[  1   0   6   4  -6 -13  -8  -3  -6  12   0   1   4   5 -19 -11   9   1
 -11  35   1]	[34]
[  6  -4  -5   9 -18   0   9  -7 -17  -3   0   3   6   4   3   2  -7  -6
   5  -7   1]	[32]
[ 18   6  -2  25  -1 -19   2  32 -10   4  12   8   4 -17 -23  16  -6   4
 -18 -56  24]	[34]
[ 12   7  -6   2  12 -20   4  24  -1   1   8   5  -3  -7 -17  12   5   7
 -18 -39  21]	[34]
[ -2  -3   1   3   1  17  -5  21   8   4  -8 -14  -4 -18  18  12  -9  -5
  11 -22   5]	[32]
[  6  -8   4  24 -27   1  -3   5 -16  -1  -1   3   1  -2   3   4 -16 -11
   7 -12  13]	[32]
[  6  -2  -2  10 -16  -8  13   1 -17   3   5   9  10  15 -14  -7 -15  -7
  -3 -11   9]	[34]
[  9   2  -4  17  -5 -14   4  13  -8   8  10   4   5  -4 -20   7  -8   2
 -14 -23  15]	[34]
[ 11   7   2  20 -11 -19   5   2 -11  -6   9  19   6   7  -6   2  -3  -4
  -6 -25   4]	[32]
[  3  20  -9  -2  10 -16   5  21   1  -2  -3   5 -11  -9  -2  23   3   7
  -5 -28   8]	[32]
[ -2 -16  -5   2  -4  16   5  -3  -6   6   7  -7  14  -3 -15  -8 -11  -4
   3   9   3]	[34]
[ 18 -11  14  44 -42   1 -11  44 -20   9  -3   1   2 -16  -6  16 -20 -12
   3 -46  27]	[34]
[  3  10 -12   2   2 -12  14  13  -5  -1  -4   4   4   6  10   5 -14  -1
   5 -24   2]	[32]
[  6   0  -6  10 -14  -2  13   1 -13  -2  -4   2   7  -4  14   9 -21  -3
   7 -19   8]	[32]
[-10   0   2 -14  20   2  -8   3  17   5   0  -4  -2   7 -12 -10  17   8
  -7  16   3]	[34]
[ -6   4   5  -7  14   3 -14  -3  13  -2  -4  -7 -12 -12  13   6  13   5
   2  15  -7]	[32]
[ 15  -1  13  49 -22  -7 -22  44 -10  15   4   1  -4 -24 -25  22 -11  -4
  -9 -42  32]	[34]
[  2  -4  -5   6 -14  -1   8 -18 -13  -9   0   1   3  -1  11   5 -16  -6
  10   3 -11]	[32]
[ -1  -3   5   8   7  14 -16  29   6  10  -3 -14 -15 -25  -4  11   6   5
  -2  -5  12]	[32]
[  4   3   3  17   5  -2  -6  23   7   8   6   0  -4 -11 -16  10  -1   5
  -9 -27  16]	[34]
[ 12  -7  10  32 -39   2  -2   9 -22  -1   1   8   8   1  -1   8 -16 -14
  10 -23   8]	[32]
[ 14   9  -4   7  10  -7   3  37   1   4   7   0  -4 -13 -19  17   1   8
 -22 -58  27]	[34]
[ 17 -11   3  27 -28   0   4  29 -23   7   7   7   4 -10 -21   9 -21  -7
  -5 -39  24]	[34]
[  3  -4 -10   5   6  -9   7  -4  -8  12  13   1  10   7 -36  -4  -1   5
 -19  14  14]	[34]
[  1 -17  14  14 -21   8  -8 -16  -4   4   4  -5   6   1  -9 -10  -3  -8
   0  20  -2]	[32]
[ -4  -4  10   1   5  10 -17  13  12   5  -1  -8 -13 -13  -7   5  11   3
  -3   5   9]	[34]
[  2   8 -11  -3  24  -1   2  24  15   6   5  -1  -6 -15  -9  13   3  10
  -7 -41  13]	[32]
[ -3  -4   5   6  -9   5  -7  -9   4  -3  -7  -5   7  -7  24   1 -15  -6
  15   5 -14]	[32]
[ -5  16  -5  -4   9  -5  12  -2   7  -9  -7  -1  -6   6  23   1  -9  -1
   6 -26   0]	[32]
[ 13  12  -4   5   7 -15   2  23  -1   0   7   5  -5 -11 -12  18   1   6
 -19 -49  22]	[32]
[ -7   4   0  -9  27  -1 -12  13  23   7  -2 -10  -7 -17   0   1  12  12
 -17  -6   4]	[32]
[ 10  -7  -2  11 -20   3  14   4 -19   4   3   1  10   7 -14  -1 -18  -6
  -3 -15  10]	[34]
[ 10  17   0  11   3 -14   0  32  -2  -3   1  12  -9 -10  -3  20   0   5
  -8 -37  15]	[32]
[ 11  -6   0  16  -6 -15  -3  17  -6  18  12   7   3  -1 -37   0  -1   1
 -19  -2  17]	[34]
[  3  -7   6  28 -25  -1  -4  11 -14  -4  -4   3   0  -4  17  10 -18 -12
  15  -9  -1]	[32]
[ 13   0   8  29 -24  -8   3  18 -16   3   4  16   4   5  -6   1 -17 -12
   2 -34  16]	[34]
[  9  -2   8  13 -29   2   6  -5 -22  -6   1  11   4   6   4   4 -13 -11
   7 -13   2]	[32]
[  8 -17   8  18 -16  -2 -16   4 -11   8   5  -4   0 -10 -21   6   2  -1
 -11  13  13]	[34]
[  4  17   4   6   5 -15  -5  10   4  -1  -3   5 -11  -1   0   8   5   3
  -8  -9   3]	[32]
[  5   3  -3  13  -3 -13   3  -1 -15   8  12   8   3   7 -33  -1   2   0
 -17  -1   7]	[34]
